[128 = 0]
[171 114 197 143 124  80 172 162 144 135 107 102 169  95 132 137  95 144
 114 154 171 146 131 129 185 121 128 139 146 113 123 117  97  92 125 127
  78 145 130  83 171 132 133 148 112 132 135 135 180  89 135 120 128 100
 120 102 114 130 125  90 120 121 144 106  63 113 129 110 111 146 143 148
 130 130 129 132 114 118  92  81 135 127 128  95 116 153 119 190 118 112
 152 142 150 121 126 151 109 149 146 156 128 133 133 106 145 137 134 140
 133 140  53 108 150 113 145 162 141 126 138 134 138 156 147  47 127 140
  81 107  74 131 128 109 117 116 123 113 152  98 132 159 159 129 120 142
  78 107 103 107 127  56 138 115 149 101 127 146 157 100 105 145 137 159
 132 140 161  97 101 106 145 117 114 184 129 126 155 146 131 122 130  88
  92 109 110  58  93 122 139 149 107 156 133 168 135 122 120 125 102 135
 145 104  84 137 150  92  99 131 105 163  92 116 147 157 150 119 116 115
 129 141 156 120 127 141 129 117 136  99 104 120 121 134 121 147 138 142
 101 123 142  99 123] : (61) + (28)
[ 50 105 142 111 116 142 112 136 125 120 137 150 170  65 130 142 110 141
 124 150 134 141 143 109 141 150 108 148 141 152  90 141 147 118 149 101
 114 123 124 127 140 151 156 128 121 158 184 139 154 122 121 129 118 116
 120 111 144  79 109 182 120 142 105 126  94 123 140 109  97 102 147 158
 134 123 125 138 129 135 155 128  85 127 120 138 124 114 146 147 147 116
  95  93 144 127 126 120 124 142 123 146 144 102 134 140 127 144 130 145
 146 106  95 114 143 123 125 124 119 138  98 176 103  97 148 131 124 110
  96  97 136 151 105 120 116 111 149 129 124 117 119 106 205 131 111 156
 151 109 116 100 149 105 121 113 145 127 129  64 140 121 139 156 115 132
 116 145 165  76 135 120 170 145 151 121 142 115 152 109 182 136 118 143
 127 140 117 163 120 137 126 103 140 133 171 140 146 126 118 120 159 101
 131 134  86 134  92 141 118 136 155 145 136 180 147  93 137 149 150  94
 143 164 136 126 115 126 136 151 120 100 128 122 168 128 120 127 108 167
 113 127  91 152 120] : (61) + (35)
[150 111 231 149 110  69 174 167 146 133 112 106 186  86 134 155 118 155
 109 181 165 136 145 121 188  90 126 154 146 145 116 126 103  86 143 114
  48 163 139 125 189 160 162 145 109 126 159 134 182  92 125 119 125 125
 114  80 124 121 109 126 112 129 147  95  29 122 124  95 101 144 166 144
 141 118 136 133 126 144 111  68 120 140 138  81 117 137 158 192 127 103
 141 107 143 126 125 136 102 138 146 178 137  66 131  81 122 150 136 152
 129 123  45 118 153 128 141 173 166 142 110 126 139 135 150   6 107 143
  83  97  87 126 112 134  98  66 139 120 142  99 118 115 181 141 114 143
  68  76 109  34  85  50 132 112 138  98 125 107 154  97 115 147 133 154
 149 164 176  60 114 113 169 116 121 201 143 139 160 145 161 119 117  70
  82 118 104  82 103 134 133 142 141 134 146 180 154 124 117 122 111 123
 147 103  60 123 113  88  99 153 117 168 105 142 147 140 138 105 154  74
 114 166 158 116 122 163 131 145 130 107 107 115 125 125 117 129 113 126
  89 130 143 163 136] : (61) + (28)
[ 78 147  38 132 119 110 182 126 160 129 125 122 132 105 140 103 118 115
 112 106 118 126 121 166  92 140 127 137 135 127 193 133 150 121 130  88
 152 159 140 106 112  99 152 150 145 167 199 151 152 110 130 127 134 110
 116 111 111 120 112  76 121 142 100 125 114 110 127 113 161 126 127 124
 133  93  92 133  99 123  87 110 176 129 135 101 109 128 113 160 100 128
 145 112 130 169 150 175 122 160 128 204 131 110 124 138 166 102 151 112
 162 155 126  32 134 127 124 161  90 154 160 147 148 161 180  88 103 112
  77 134  85 123 124 138 134 132 129  93 156 113 140 221 138 113 111  98
  95 108  81 133 227 114 142 110  89 116 134 161 116 118 157 105 138 170
 120 111 166 133 107 161 146 144 126 133 129 106 201 164 131 163 131 138
 144 139 125 140  91 110 142 165 125 105 123 141 122 131 120 159 140 129
 141 136  73 114 165 129 112 102 134 127 111 133 133  91 106 145 109 144
 121 125  85 138 156 127 113 154 111  84  98 133 162 127 148 114 130 177
  93 131 164 161 139] : (63) + (28)
[124 152 134 131 111 125 151 100 148 113 118 115 128 111 146 145 154 118
 122 119 110 117 117 129 137 133 121 156  92 145 189 120 132  73 127  94
 152 148 113  93 110 110 163 150 133 147 165 155 171  95 124 140 135 120
 125  94 124  93  91 103 109 148 104 120  93 117 138 127 136 126 121 129
 142 118  65 117  96 155 131 112 137 122 125  92 109 116 134 157 104 123
 143 120 136 146 130 152 115 142  77 200 139 104 146 111 145  95 161 150
 157 133 132  72 151 103 118 148 135 154 114 147 158 120 160  85 120 119
  67 127 124 144 109 142 118 112 146 112 115 104 110 170 125 105 121  91
 102  94  84 119 200 109 141 138 111 128 119 100 131 159 144 141 124 166
 120 145 187 131 113 144 162 131 132 145 142 112 132 174 117 159 122 140
 138 149 104 108  74 118 138 160 139 118 135 153 133 124 118 137 143 106
 167 124  55 122 110 153  91 109 148 169 123 125 152  89 111 142  91 110
 124 132 115 134 134 120 127 161 130  65  92 129 164  96 120 157 127 151
 130 134 122 171 144] : (63) + (28)
[188 140 100 136 126 132 147 130 126 135 114  91 128 117 134 131 116 119
 134  89 106 142 108 133 135 143 142 113 122  92 142 109 123 130 107 155
 165 134 118 111  96  81 100 142 131 151 117 161 164  79 152 125 140 102
 130 123 100 120 104  49 142 118 113 129 146 198 112 129 137 127  84 142
 126 128  97 131 109 104 108 108 167 129 130 133 102 136 110 152 125 125
 150 145 128 130 134 155 123 159 119 154 118 124 143 124 158 122 150 132
 158 124 101 112 129 112 138 141  93 136 184 166 133 181 134 106 142 116
 100 122  99 151 139 141 134 164 114 122 134  97 152 225 110 115 141 113
  91 118  91 183 252  87 129 147 138 138 151 202 159 146 123 147 135 140
 129 129 167 136  84 103 141  97 104 148 124  77 114 146 114 162 148 144
 145 117 127  88  85 114 136 158 105 133 101 145  94 122 105 144 111 100
 184 125 130 129 167 147 128 113 139 139 114 122 142 159 131 130  75 148
 142 140 124 145 126  76 120 122 125 106  93 128 136 154 130 137 152 172
 108 123 115 132 129] : (63) + (28)
[140 133 157 130 120 164  90 101 134 110 123 122 122 130 104 139 156 132
 150 157 115 135 133 104 160 131 117 124 125 130 119 131 112 106 121 110
 135 133 123 113 131 127 150 121 127 110 132  92 123 139  87 155 135 148
 128 123 149 116 122 162 112 148 101 134 117 138 146 152 111 125 117 136
 135 142  91 117 120 166 156 142 125 125 121 164 122 131 117  93 137 114
 118 151  82 123 132 134 138  94  87 129 143 134 135 135  98 108 134 150
 142 177 183 130 145 123 121 110 160 107 110 133 108  40 153 157 168 109
 132 123 139 133 112 133 119 122 157 146  98 144 101  56 141 122 126 119
 167 132 252 153 131 146 120 138 130 146 108  83 134 154 133 128 109 143
 140 137 123 141 150 115 138 131 121 104 152 141  90 114 129  68 114 173
 133 110 114 129 143 133 128 113 142 128 149 114 147 132 135 120 140 135
 123 143 112 146  92 131 131 133 146 142 105 132 153 111 130 179  80 133
 140  81 147 127 113 115 151 133 143 147 127 118 136 124 120 164 126 122
 162 114  97 127 108] : (58) + (35)
[ 42 109  61 121  93 178 126 131 133 126 132 134 158  68 120 118 107 121
 144 127 131 122 128 120 104 147 106 135 147  95 100 135 166 167 146 124
 152 130 136 138 112 103 143 129 146 170 207 141 142 120 138 134 134  77
 120 130 123  88 115 102 130 136  98 141 150 119 123 120 114  89 112 156
 139 129 108 128 139 106 164 125 138 124 124 136 101 133 128 131 146 125
  91 115 138 127 157 130 129 151 120 145 130  98 140 157 152 122 129 116
 167 122 107 103 136 112 119 136  92 124 137 205 100 108 139 169 132  98
 111 132 142 158 121 126 127 157 148 116 128 119 155 133 206 127 118 145
 172 121 121 186 234  66 116 106 121 133 134 129 151 143 149 150 125 140
 102 109 147 109 125 130 149 150 134 100 124  88 177 131 167 128 131 178
 153 131 140 177 109 126 133 122 127 120 151 119 127 136 115 132 159 104
 117 147 116 146 145 182 134  99 165 128 158 171 145  80 122 149  94 153
 182 101 123 152 130  94 122 143 111  86 134 117 157 174 129 124 107 186
 120 127 100 112 133] : (63) + (35)
[ 62 102 103 130  90 160 144 166 156 132 121 126 191  47 120 101  96 118
 136 175 200 135 127 131 137 110 105 129 149  72  87 141 141 153 132  97
  97 144 166 114 168 104 131 136 135 165 219 120 150 123 120 152 115  85
 107 116 125 121 119 104 102 138 114 130 125 123 123 111 102 108 148 171
 131 143 126 137 143 106 150  93 141 103 134 125 107 161 123 136 165 120
  99 123 139 132 167 143 116 139 149 148 151 113 124 139 140 127 123 127
 159 157  75 115 166 132 138 152 128 111 142 184  98  96 136 165 141 118
 114 102 117 145 112 121 120 134 134 110 134 116 153  84 243 140 101 158
 161 119 124 179 179  92 124 101 123 149 120 152 147 106 145 148 136 142
 130 121 134 110 124 130 142 154 110 112 142 118 229 134 164  75 119 166
 131  96 132 176 121 129 133 120 119 124 150 140 124 143 116 129 146 144
 104 131 105 143 166 143 134  90 138 140 111 173 142 110 127 140  96 129
 170  74 153 153 144 120 120 124 121  85 144 111 154 182 130 122 148 176
 105 131 114 105 129] : (58) + (35)
[ 39 101 138 108 104 140 104 148 121 124 133 157 156  58 121 131 110 130
 129 163 141 150 143 124 156 136 106 146 132 151  95 150 142 119 141 110
 117 126 122 118 142 157 161 118 139 139 195 129 142 136 123 142 119 116
 127 112 129  93 108 188 103 128 114 135  97 101 141 106 118 107 122 150
 136 121 140 135 124 129 142 126 104 111 129 151 132 106 123 144 130 123
  94 106 137 124 105  99 143 145 121 150 156 104 152 141 120 141 136 133
 136 136 105 121 136 124 138 124 112 133 103 176 123 101 164  74 121 106
 111 109 144 139 101 119 115 127 160 120 142 115 117 125 180 139 111 161
 138 120 117 123 123 114 117 115 152 121 124  98 144 132 129 142 109 124
 124 146 128 105 140 133 161 143 156 120 146 112 117 116 183 107 119 130
 128 121 120 143 129 132 129  98 105 134 166 136 168 135 124 129 156 132
 123 141 101 143 112 124  88 117 144 155 134 164 160 100 137 148 129  96
 176 149 137 132 110 131 143 139 115  93 132 103 116 140 133 142 105 155
 122 125 129 146 130] : (61) + (35)
[108 143  92 132 123 116 172 126 152 112 130 117 138 112 137 112 137 111
 139 114 133 126 120 148 114 115 126 150 131 117 192 126 137  94 121 110
 136 146 123 103 136 104 136 147 145 148 181 138 152 111 126 137 126 116
 118 112 116 109 115  73 101 152 112 126 110 120 120 120 156 135 134 127
 128 115  96 127 105 122 115 120 155 124 133 104 103 145 107 148 101 120
 149 127 121 140 141 146 122 116 111 182 133 112 141 129 157  99 149 133
 136 158 124  82 142 132 128 156 127 153 134 158 143 144 141 109  99 121
 108 130 128 121 116 137 121 129 124 119 134 117 140 177 128 116 122 110
  99 109  92 124 177 113 144 117 103 126 125 155 128 121 137 105 137 156
 114 129 151 129 105 141 135 145 124 139 122 123 147 169 109 142 130 145
 124 127 127 121  98 119 149 156 132 115 127 142 123 136 127 142 132 143
 131 120  89 122 152 137 120 115 140 140 113 114 135  97 120 151  88 131
 130 113 109 142 140 148 113 140 125 112 108 127 166 116 136 126 141 150
 113 141 147 154 128] : (63) + (28)
[ 56 115  53 128 104 152 129 142 140 130 121 128 165  63 125 114  98 127
 128 118 131 124 125 140 107 147 116 127 136  92 102 128 157 154 124 121
 138 140 148 121 123  96 149 144 146 163 192 139 149 115 142 135 123  93
 122 133 104  93 110  86 117 133 104 136 146 106 119 111 130 102 116 155
 128 121 113 132 113 105 136 103 138 120 145 128  97 140 115 155 140 136
 109 117 139 131 152 130 126 174 146 148 156  96 143 154 159 126 133 110
 160 128  89  97 138 127 128 151  83 129 140 186 118 134 120 130 119 101
 103 108 127 145 121 133 137 158 132 109 131 103 151 188 182 117 115 137
 142 115 102 181 228  91 120 101 135 134 142 165 149 125 137 159 128 117
 119 119 153 108 115 127 134 141 121 121 111  84 168 150 157 137 139 156
 145 128 132 159 102 113 130 133 115 128 135 143 120 134 115 143 139 119
 136 139 110 134 163 163 127  87 149 139 128 161 141 114 126 144  91 141
 181 123 113 146 125  99 118 133 115  89 124 117 150 161 131 123 136 195
 108 128 122 123 128] : (63) + (35)
[ 99 121 136 139 110 136 133 124 138 110 120 124 151 107 134 123 150 123
 132 140 129 132 133 130 135 121 107 127 135 122 142 144 126 112 128 115
 115 140 133 114 140 134 143 133 133 136 168 118 145 116 120 132 133 122
 124 131 132 109 109 113 126 136 127 114 104 128 130 129 116 122 130 145
 127 118 103 129 121 149 108 135 124 123 122 122 115 131 124 127 123 121
 125 119 129 136 139 118 131 129 111 153 129 126 155 131 132 107 132 141
 143 134 118 121 149 118 125 135 141 123 119 147 122 108 140 119 129 111
 117 115 122 127 114 131 108 115 147 127 131 118 130 118 158 130 123 124
 135 144 119 156 153 118 127 123 127 136 119 116 136 131 143 135 137 140
 130 141 145 116 132 132 148 136 125 132 136 123 136 129 136 112 107 148
 147 126 119 123 117 134 129 133 144 119 137 143 141 134 124 122 141 119
 137 130  96 127 119 137 121 133 142 135 127 138 145 110 126 162 114 116
 131 100 138 135 135 133 128 142 122 101 122 126 138 131 126 125 128 154
 123 130 117 138 127] : (63) + (35)
[ 79 104 144 104 113 129 107 130 127 119 128 155 141  78 122 154 129 139
 131 153 120 144 150 125 172 152  93 146 128 171  93 148 159 118 137  84
 124 133 114 119 122 147 159 120 124 139 190 127 161 133 120 137 133 129
 123 101 134  78  94 209 105 133 108 142 101 115 147 104 112 102 122 144
 138 112 119 125 125 151 130 121  91 103 117 142 132  99 122 161 142 119
 104  93 140 126 104 124 111 148 126 163 155  96 134 137 117 141 132 139
 136 132 123  92 130 124 133 130 108 143  93 167 110  85 189  42 130 112
  83 106 139 134 101 117 116 117 171  94 130 116 102 127 186 123 119 145
 145 108 116 103 162 111 122 124 151 110 133  61 141 142 142 153 109 143
 128 152 146 109 146 132 169 144 169 123 144 107 131 115 186 128 110 138
 123 136 108 139 128 136 128  97 113 134 165 153 162 150 121 134 155 111
 151 141  76 135  90 118  92 128 137 164 130 175 157  97 147 159 139  99
 165 174 132 121 115 107 138 147 118  81 118 115 128  97 136 145  95 156
 119 114 123 164 126] : (61) + (35)
[126 157  86 138 131 109 153 117 137 114 115 102 119 127 134 111 151  90
 128  95 110 121 116 151 137 122 151 129 116 102 207 118 129  92 100 124
 156 152 131  91 111  95 142 147 154 131 167 138 167  97 125 141 136 129
 115 117 101 123 106  52 109 135 109 142 125  77 124 123 172 146  89 129
 128 116  86 115 115 131  88 124 176 132 137 121 127 128  98 149  86 119
 164 159 132 146 128 139 120 150  87 199 129 110 148 119 134  84 156 131
 155 161 146  75 131 109 132 144  95 152 129 144 143 155 150  92 100 110
 109 143 112 122 118 141 127 153 137 123 138 108 141 226  92 104 126 113
  89 118  82 158 204 103 143 125 111 128 120 195 128 140 150 112 130 153
 124 123 140 150 103 120 133 142 110 148 133 101  91 185  97 146 144 127
 148 111 117  95  90 119 155 159 103 115 110 155 117 138 131 157 137 142
 155 129  90 117 165 131 115 105 132 145  99  94 148 122 118 151  56 147
 149 103 119 142 127 112 126 133 129  81  87 126 151 113 126 144 140 166
 121 127 143 167 118] : (63) + (28)
[214 140 198 146 143  74 183 134 152 127 106 102 131 137 137 153 140 129
 118 150 154 127 139 126 183 108 137 151 132 137 173 116  90  67 125 114
  97 155 125  70 141 134 142 157 108 121 103 144 166  92 126 143 125 137
 115 110 124 134 114  99 122 131 149 101  58 126 134 118 126 172 154 119
 131 130 108 129 108 143  97  89 143 121 133  86 128 143 119 179 111 110
 174 154 154 124 127 162 106 139 128 170 126 130 136  92 119 126 151 139
 126 150  87  95 141 118 126 169 164 137 127 117 154 147 150  29 126 147
  86 113  90 119 139 141 110  93 127 122 139 108 108 156 105 121 126 106
  62 108  99  66 135  86 149 120 132 100 117 128 137 115 108 115 147 169
 135 143 177 112 108 119 144 121 118 187 138 138 140 156 102 147 119  68
 106 117 105  35  96 126 144 165 130 109 148 161 137 122 133 133  88 130
 154  97  74 122 133  92 112 152  85 159  86  92 146 141 131 115 118 115
  92 156 142 119 129 148 128 134 144 109  85 137 125 104 125 153 133 109
 113 130 150 154 128] : (61) + (28)
[ 52 124  75 119 100 162 132 117 134 108 125 128 155  75 126 132 118 125
 133 111 119 118 125 121 117 154 108 132 151 118 120 133 159 155 129 116
 155 135 128 111 103 101 187 138 151 161 213 150 153  96 134 133 129  92
 124 118 136  78 102 114 115 142  85 143 114 115 128 118 121  82 108 151
 138 124  93 122 118 127 156 119 129 119 134 143 104 116 118 138 130 124
 107  87 139 135 143 129 130 154 100 167 142  99 145 138 157 127 145 123
 167  96 115  97 144 116 122 124 104 137 123 204 113 114 150 122 120 102
  85 102 147 156 113 128 148 137 142 123  90 108 139 152 184 131 116 129
 149 104 110 173 243 105 118 114 117 144 138 115 145 150 157 157 121 134
 107 127 165 104 143 132 166 141 132 110 132  86 136 147 161 148 133 173
 153 133 124 167  90 128 137 127 135 114 142 144 128 133 108 136 162  97
 144 141 131 134 123 179 119 107 170 140 130 163 146  97 121 161 106 125
 176 119 118 147 132  96 125 160 111  85 116 113 151 147 136 115 127 188
 118 124 104 142 128] : (63) + (35)
